Below is a small trained network, with its code and all its weights. Each question gives an input and a class and asks what happens when units are switched off, that is, made to give their printed mean instead of their output.

import numpy as np


def w(rows, s, z=0):
    codes = np.array(rows[::2]) - 128.0
    scale = np.full(codes.shape[1], s)
    scale[-1] = z or s
    return codes * scale


def norm(h):
    return h / np.sqrt((h * h).mean(-1, keepdims=True) + 1e-5)


def f(y):
    return y / 2 * (1 + np.tanh(0.7978845608 * (y + 0.044715 * y**3)))


def log_softmax(a):
    a = a - a.max(-1, keepdims=True)
    return a - np.log(np.exp(a).sum(-1, keepdims=True))


def net(x, mask):
    res = np.array(x, float).reshape(1, 5) / 4 @ E
    u = 0
    for l in range(2):
        y = f(norm(res) @ A[l][:, :-1].T + A[l][:, -1])
        res = res + np.where(mask[u : u + 5], y, B[l][:, -1]) @ B[l][:, :-1]
        u += 5
    return log_softmax(norm(res)[-1] @ U[:, :-1].T + U[:, -1])


A, B = {}, {}
E = w([
[10,63,119,162,244,158,128,135,196,107,57],'x0',
[122,151,153,193,138,68,134,177,101,159,88],'x1',
[116,164,85,169,170,109,61,168,203,72,163],'x2',
[160,98,71,75,142,39,120,1,183,152,111],'x3',
[142,75,188,160,140,101,90,112,179,199,167],'x4',
],0.0099)
A[0] = w([
[79,180,124,153,243,255,173,190,69,99,157,108],'L0N1',
[44,13,193,222,196,180,128,118,218,176,95,240],'L0N2',
[174,120,157,180,88,100,115,71,125,137,183,113],'L0N3',
[188,167,213,130,21,255,126,242,35,196,173,103],'L0N4',
[89,173,94,138,189,191,226,166,47,47,43,3],'L0N5',
],0.0065,0.004)
B[0] = w([
[131,141,127,44,157,106,207,122,131,121,132,201],'L0N1',
[172,152,99,190,134,212,92,128,206,87,130,254],'L0N2',
[176,152,140,71,90,120,156,138,132,118,198,154],'L0N3',
[153,137,115,162,190,204,113,172,185,163,102,250],'L0N4',
[185,166,129,138,65,106,157,5,96,183,179,176],'L0N5',
],0.012,0.0096)
A[1] = w([
[185,29,134,115,110,202,64,81,164,81,222,162],'L1N1',
[117,184,107,53,145,118,229,145,68,127,155,3],'L1N2',
[54,178,56,123,186,105,85,96,165,132,193,254],'L1N3',
[206,212,105,81,137,207,221,61,80,254,160,177],'L1N4',
[165,171,79,115,151,104,54,165,175,28,52,207],'L1N5',
],0.0064,0.0036)
B[1] = w([
[109,205,138,129,123,131,180,145,134,104,92,186],'L1N1',
[156,8,160,68,120,59,160,139,115,61,65,140],'L1N2',
[202,117,187,105,203,128,115,141,223,141,104,174],'L1N3',
[175,169,187,73,109,94,142,154,178,55,58,249],'L1N4',
[69,180,44,161,226,119,66,118,157,75,134,185],'L1N5',
],0.011,0.012)
U = w([
[204,190,190,52,44,44,222,46,104,82,116,30],'0',
[20,53,94,191,79,144,149,107,20,163,204,2],'1',
[154,165,115,180,226,190,66,176,253,64,83,250],'2',
],0.0079,0.0045)

Each question gives the input, the list of numbers given to net, and the class t.
The units are the neurons (one row each of A and B). Each row of codes is followed by its name. A weight is (code - 128) times the scale printed after its matrix; where a second scale follows, it is the last column's (A, B and U).
mask holds one flag per neuron, layer by layer. A switched-off neuron (its flag False) gives its mean, the last column of its row in B, instead of its output. The means were averaged over made-up inputs and are rounded, as every weight is.
A unit's drop is (log p(t) with every unit on - log p(t) with that unit switched off) / (log p(t) with every unit on - log p(t) with every unit switched off).
The circuit of an input: a set's keep is (log p(t) with only the set's units on - log p(t) with every unit switched off) / (log p(t) with every unit on - log p(t) with every unit switched off). Starting from all 10 units, units are removed one at a time, each time the one whose removal leaves the highest keep (on an exact tie, the one counted first), for as long as the keep stays at least 0.8.
units of the circuit, in order: the units of the circuit, biggest drop first
top k neurons: the k neurons with the biggest drops, biggest first
k most important neurons of layer l: the k neurons of layer l with the biggest drops, biggest first
drop when u is switched off: that unit's drop, to one decimal
input [8,-8,-3,1,-8], class 0: units of the circuit, in order : [L0N5 L0N4]
input [-3,-4,-2,6,-1], class 0: top 2 neurons : [L0N2 L0N4]
input [-8,2,-5,-1,1], class 2: units of the circuit, in order : [L0N4]
input [-2,7,2,5,-7], class 0: 2 most important neurons of layer 0 : [L0N2 L0N4]
input [-6,-2,6,7,0], class 0: 2 most important neurons of layer 0 : [L0N2 L0N4]
input [4,7,0,-8,-6], class 0: units of the circuit, in order : [L0N5 L0N1]
input [1,-8,0,0,-4], class 0: units of the circuit, in order : [L0N2 L0N4]
input [-2,1,6,-6,-6], class 0: drop when L0N1 is switched off : 0.6
input [-5,5,3,7,8], class 0: drop when L0N4 is switched off : 0.2
input [1,-4,-3,2,-7], class 0: drop when L0N3 is switched off : 0.0
input [2,2,-6,-4,-7], class 0: drop when L0N5 is switched off : 0.1
